Here is a tiny trained network, its code and every weight. The questions are about switching its units off for an input and a target symbol, where a switched-off unit gives its printed mean instead of its output.

import numpy as np


def w(rows, s, z=0):
    codes = np.array(rows[::2]) - 128.0
    scale = np.full(codes.shape[1], s)
    scale[-1] = z or s
    return codes * scale


def f(y):
    return np.maximum(y, 0)


def softmax(a):
    e = np.exp(a - a.max(-1, keepdims=True))
    return e / e.sum(-1, keepdims=True)


def log_softmax(a):
    a = a - a.max(-1, keepdims=True)
    return a - np.log(np.exp(a).sum(-1, keepdims=True))


def net(x, mask):
    ids = ['αβεστψω'.index(c) for c in x.split()]
    T = len(ids)
    res = E[ids] + P[:T]
    u = 0
    for l in range(2):
        r = res
        for j in range(2):
            rows = slice(2 * j, 2 * j + 2)
            q, k, v = (r @ M[l][rows].T for M in (Q, K, V))
            z = softmax(np.where(np.tri(T) > 0, q @ k.T / 2**0.5, -1e9)) @ v
            o = O[l][rows]
            res = res + np.where(mask[u + j], z, o[:, -1]) @ o[:, :-1]
        u += 2
        y = f(res @ A[l][:, :-1].T + A[l][:, -1])
        res = res + np.where(mask[u : u + 4], y, B[l][:, -1]) @ B[l][:, :-1]
        u += 4
    return log_softmax(res[-1] @ U[:, :-1].T + U[:, -1])


Q, K, V, O, A, B = {}, {}, {}, {}, {}, {}
E = w([
[92,78,107,141,124],'α',
[82,113,105,102,170],'β',
[87,96,119,121,6],'ε',
[70,98,59,172,74],'σ',
[78,150,147,42,71],'τ',
[99,56,133,38,205],'ψ',
[125,45,97,132,52],'ω',
],0.017)
P = w([
[104,142,109,154,169],'0',
[255,168,93,84,98],'1',
[226,132,122,100,96],'2',
[212,108,128,85,104],'3',
[195,102,86,136,95],'4',
[182,94,121,110,94],'5',
[166,81,108,127,103],'6',
[157,96,118,100,96],'7',
[144,89,81,144,93],'8',
[132,98,80,136,102],'9',
[133,118,107,82,106],'10',
[111,113,95,97,111],'11',
[92,97,125,106,98],'12',
[128,79,90,102,88],'13',
],0.01)
Q[0] = w([
[2,116,124,106,80],'0.h0',
[139,183,194,230,159],'0.h0',
[204,164,209,192,133],'0.h1',
[76,103,139,151,129],'0.h1',
],0.0096)
K[0] = w([
[92,158,122,118,160],'0.h0',
[225,114,89,103,141],'0.h0',
[251,107,103,112,66],'0.h1',
[138,116,120,101,140],'0.h1',
],0.015)
V[0] = w([
[121,105,143,140,55],'0.h0',
[64,171,134,141,72],'0.h0',
[160,102,150,10,101],'0.h1',
[180,42,108,90,85],'0.h1',
],0.011)
O[0] = w([
[168,149,186,252,192,173],'0.h0',
[93,156,206,190,62,218],'0.h0',
[254,238,102,107,139,254],'0.h1',
[143,134,57,224,197,187],'0.h1',
],0.0085,0.0057)
A[0] = w([
[149,64,218,164,115,252],'0.n0',
[103,117,47,108,31,190],'0.n1',
[149,115,150,108,253,138],'0.n2',
[152,144,113,162,67,63],'0.n3',
],0.007,0.0037)
B[0] = w([
[1,180,41,207,164,194],'0.n0',
[95,129,131,93,227,254],'0.n1',
[106,242,105,138,77,181],'0.n2',
[183,191,182,79,151,177],'0.n3',
],0.0089,0.0061)
Q[1] = w([
[190,22,200,143,85],'1.h0',
[147,153,86,123,51],'1.h0',
[73,83,155,235,73],'1.h1',
[33,254,217,80,52],'1.h1',
],0.0067)
K[1] = w([
[237,90,62,56,210],'1.h0',
[109,54,130,115,143],'1.h0',
[69,81,237,200,149],'1.h1',
[15,153,47,2,201],'1.h1',
],0.0082)
V[1] = w([
[159,83,96,224,164],'1.h0',
[69,175,200,128,11],'1.h0',
[184,145,138,99,232],'1.h1',
[230,148,138,188,97],'1.h1',
],0.011)
O[1] = w([
[216,176,236,155,216,25],'1.h0',
[2,156,141,122,106,210],'1.h0',
[172,35,87,192,75,186],'1.h1',
[42,114,187,158,42,1],'1.h1',
],0.0068,0.0052)
A[1] = w([
[80,159,88,68,162,120],'1.n0',
[171,137,121,135,35,112],'1.n1',
[168,255,246,216,57,27],'1.n2',
[152,203,69,108,76,3],'1.n3',
],0.0074,0.00045)
B[1] = w([
[188,167,199,140,29,254],'1.n0',
[156,237,229,80,14,196],'1.n1',
[3,34,197,104,45,235],'1.n2',
[217,87,215,236,206,232],'1.n3',
],0.0045,0.0083)
U = w([
[175,111,165,101,159,170],'α',
[122,36,147,28,156,241],'β',
[103,73,195,102,156,56],'ε',
[177,209,152,115,157,3],'σ',
[162,218,96,155,47,185],'τ',
[253,181,107,152,81,9],'ψ',
[202,69,222,128,148,163],'ω',
],0.0059,0.0028)

Each question gives the input, a string of symbols that net reads in full, and the target symbol t.
The units are the heads (2 rows each of Q, K, V and O) and the neurons (one row each of A and B). Each row of codes is followed by its name. A weight is (code - 128) times the scale printed after its matrix; where a second scale follows, it is the last column's (O, A, B and U).
mask holds one flag per unit, layer by layer, with each layer's heads first. A switched-off unit (its flag False) gives its mean, the last column of its rows in O or B, instead of its output. The means were averaged over made-up inputs and are rounded, as every weight is.
A unit's drop is (log p(t) with every unit on - log p(t) with that unit switched off) / (log p(t) with every unit on - log p(t) with every unit switched off).
The circuit of an input: a set's keep is (log p(t) with only the set's units on - log p(t) with every unit switched off) / (log p(t) with every unit on - log p(t) with every unit switched off). Starting from all 12 units, units are removed one at a time, each time the one whose removal leaves the highest keep (on an exact tie, the one counted first), for as long as the keep stays at least 0.8.
units of the circuit, in order: the units of the circuit, biggest drop first
top k neurons: the k neurons with the biggest drops, biggest first
heads that matter: for each layer, one digit per head in row order, 1 if its drop is at least 0.15 and else 0, layers parted by /
input ε τ τ ω σ β β τ β ω, target ε: top 2 neurons => [1.n2, 0.n1]
input ε τ ψ σ ψ, target ε: heads that matter => 10 / 11
input β τ ψ, target β: units of the circuit, in order => [0.h1, 0.h0]
input β ω β α ψ β σ, target β: units of the circuit, in order => [0.h0, 0.h1, 0.n1]
input σ τ σ β ψ ε τ ω σ σ ψ σ σ, target σ: units of the circuit, in order => [0.h1, 1.h1, 0.h0, 1.h0]
input ω β τ, target ω: units of the circuit, in order => [1.h0, 0.h1, 1.n2, 0.h0]
input β α τ τ α, target β: units of the circuit, in order => [0.h1, 0.h0, 1.h0]
input ψ τ ε τ β τ τ ω ψ τ α, target ψ: heads that matter => 11 / 10
input σ ω ψ τ β α β β α β τ τ, target σ: heads that matter => 11 / 11
input ε β τ τ ε τ ψ ψ τ ω τ τ β ψ, target ε: top 3 neurons => [1.n2, 0.n0, 0.n1]
input ψ τ ψ β ψ ω, target ψ: units of the circuit, in order => [0.h1, 1.h0]
input σ τ τ σ τ α τ ω α ω, target σ: units of the circuit, in order => [1.h1, 0.h1, 0.n0, 0.h0]
input β τ ω τ τ τ ε, target β: units of the circuit, in order => [0.h0, 0.n1, 0.h1]
input ψ ω ω τ σ ω, target ψ: units of the circuit, in order => [0.h0, 1.h0, 0.h1]
input ψ α ω ω σ τ σ ψ τ ψ ε, target ψ: units of the circuit, in order => [0.h0, 1.h0, 1.h1]
input ε ω ω σ σ ω τ τ τ β τ τ τ β, target ε: top 2 neurons => [1.n2, 0.n1]
input ω β τ τ ω, target ω: heads that matter => 11 / 11
input τ τ β, target τ: heads that matter => 01 / 11
input β τ σ, target β: heads that matter => 11 / 00
input ω ψ ψ, target ω: heads that matter => 11 / 11
input β ω σ ψ ψ ψ τ β σ τ α β τ ε, target β: units of the circuit, in order => [0.n1, 0.h1]
input β α ψ β τ τ ψ α β α, target β: units of the circuit, in order => [0.h0, 0.h1, 1.h0]
input ω ψ β, target ω: top 2 neurons => [1.n2, 0.n0]
input ψ ω ε τ ψ β ω β α, target ψ: units of the circuit, in order => [1.h0, 0.h0, 0.h1]
input ω β σ β τ τ ε, target ω: top 2 neurons => [1.n2, 0.n3]
